Below is a small trained network, with its code and all its weights. Each question gives an input and a class and asks what happens when units are switched off, that is, made to give their printed mean instead of their output.

import numpy as np


def w(rows, s, z=0):
    codes = np.array(rows[::2]) - 128.0
    scale = np.full(codes.shape[1], s)
    scale[-1] = z or s
    return codes * scale


def norm(h):
    return h / np.sqrt((h * h).mean(-1, keepdims=True) + 1e-5)


def f(y):
    return y / 2 * (1 + np.tanh(0.7978845608 * (y + 0.044715 * y**3)))


def log_softmax(a):
    a = a - a.max(-1, keepdims=True)
    return a - np.log(np.exp(a).sum(-1, keepdims=True))


def net(x, mask):
    res = np.array(x, float).reshape(1, 7) / 4 @ E
    u = 0
    for l in range(2):
        y = f(norm(res) @ A[l][:, :-1].T + A[l][:, -1])
        res = res + np.where(mask[u : u + 6], y, B[l][:, -1]) @ B[l][:, :-1]
        u += 6
    return log_softmax(norm(res)[-1] @ U[:, :-1].T + U[:, -1])


A, B = {}, {}
E = w([
[214,111,85,137,83,100,85,82,239,159,95],'x0',
[120,160,127,117,159,185,122,239,197,105,151],'x1',
[223,82,125,117,38,66,122,187,143,130,88],'x2',
[50,210,144,195,112,112,177,204,172,90,153],'x3',
[128,195,143,152,136,66,95,106,101,132,118],'x4',
[176,207,187,97,129,101,149,105,114,55,142],'x5',
[151,141,56,104,61,154,160,121,143,156,254],'x6',
],0.0075)
A[0] = w([
[160,111,137,141,59,123,159,142,56,68,104,64],'L0N1',
[54,72,110,146,135,158,56,84,226,179,96,164],'L0N2',
[167,120,13,30,169,92,143,14,99,175,138,196],'L0N3',
[124,183,205,72,189,255,155,159,75,58,176,2],'L0N4',
[239,74,23,35,109,119,82,76,149,164,93,126],'L0N5',
[144,64,89,110,168,173,71,212,136,167,8,214],'L0N6',
],0.0074,0.0031)
B[0] = w([
[67,94,86,128,128,174,226,96,75,169,124,146],'L0N1',
[197,161,83,149,181,222,152,94,111,234,106,207],'L0N2',
[175,52,234,234,65,143,197,94,115,188,174,229],'L0N3',
[91,161,47,137,167,255,88,54,155,205,105,195],'L0N4',
[137,57,180,134,70,54,185,94,86,63,241,254],'L0N5',
[137,159,62,59,220,69,124,168,100,109,149,229],'L0N6',
],0.0083)
A[1] = w([
[74,8,151,31,184,192,117,156,92,133,178,5],'L1N1',
[85,112,251,96,125,52,114,159,103,148,1,123],'L1N2',
[159,138,64,127,164,162,65,162,115,157,43,66],'L1N3',
[53,156,222,189,117,120,37,48,82,132,96,27],'L1N4',
[119,153,213,200,236,54,157,9,77,108,55,79],'L1N5',
[135,253,101,136,181,205,166,125,188,130,137,221],'L1N6',
],0.0069,0.0022)
B[1] = w([
[198,181,171,114,157,81,139,223,209,118,2,170],'L1N1',
[155,151,86,123,182,154,121,40,161,198,164,148],'L1N2',
[41,195,52,147,59,213,103,116,121,97,148,163],'L1N3',
[226,59,177,179,72,194,155,136,132,185,213,160],'L1N4',
[181,62,138,188,51,188,172,27,46,184,157,214],'L1N5',
[152,118,60,78,147,102,60,143,32,173,86,254],'L1N6',
],0.0087,0.0071)
U = w([
[113,130,143,131,76,80,170,122,154,111,158,112],'0',
[107,185,61,107,164,170,97,127,103,182,93,187],'1',
[202,43,152,154,94,145,176,58,94,204,159,193],'2',
[123,176,193,135,102,96,114,84,158,117,75,34],'3',
[180,135,121,84,159,8,136,191,167,93,130,167],'4',
[91,111,196,119,110,162,99,119,186,107,106,24],'5',
[92,111,196,156,127,147,92,120,186,92,95,2],'6',
],0.016,0.0052)

Each question gives the input, the list of numbers given to net, and the class t.
The units are the neurons (one row each of A and B). Each row of codes is followed by its name. A weight is (code - 128) times the scale printed after its matrix; where a second scale follows, it is the last column's (A, B and U).
mask holds one flag per neuron, layer by layer. A switched-off neuron (its flag False) gives its mean, the last column of its row in B, instead of its output. The means were averaged over made-up inputs and are rounded, as every weight is.
A unit's drop is (log p(t) with every unit on - log p(t) with that unit switched off) / (log p(t) with every unit on - log p(t) with every unit switched off).
The circuit of an input: a set's keep is (log p(t) with only the set's units on - log p(t) with every unit switched off) / (log p(t) with every unit on - log p(t) with every unit switched off). Starting from all 12 units, units are removed one at a time, each time the one whose removal leaves the highest keep (on an exact tie, the one counted first), for as long as the keep stays at least 0.8.
units of the circuit, in order: the units of the circuit, biggest drop first
most important unit: the unit with the biggest drop
top k neurons: the k neurons with the biggest drops, biggest first
top k neurons in layer l: the k neurons of layer l with the biggest drops, biggest first
drop when u is switched off: that unit's drop, to one decimal
input [7,8,5,-8,1,0,-1], class 4: units of the circuit, in order => L0N6, L1N5
input [1,5,7,5,-5,-1,1], class 4: most important unit => L0N4
input [-1,4,1,-5,-6,-6,1], class 4: units of the circuit, in order => L0N6, L1N1
input [6,4,-5,2,2,6,7], class 1: top 2 neurons => L0N5, L1N6
input [0,7,4,-2,5,3,7], class 4: units of the circuit, in order => L1N5, L0N3
input [-2,-2,0,7,8,3,8], class 1: top 2 neurons => L0N5, L0N3
input [2,3,6,4,4,8,-5], class 3: top 4 neurons in layer 0 => L0N3, L0N2, L0N4, L0N6
input [-3,5,3,-5,-3,-7,-7], class 1: top 3 neurons in layer 0 => L0N2, L0N5, L0N3
input [3,7,3,6,2,-6,-7], class 1: top 2 neurons => L0N5, L1N3
input [-7,1,-2,-1,0,-5,6], class 1: drop when L1N3 is switched off => 0.0
input [8,-2,2,5,2,-3,-8], class 1: drop when L0N3 is switched off => 0.4
input [-1,3,7,5,6,8,7], class 4: drop when L0N5 is switched off => 0.2
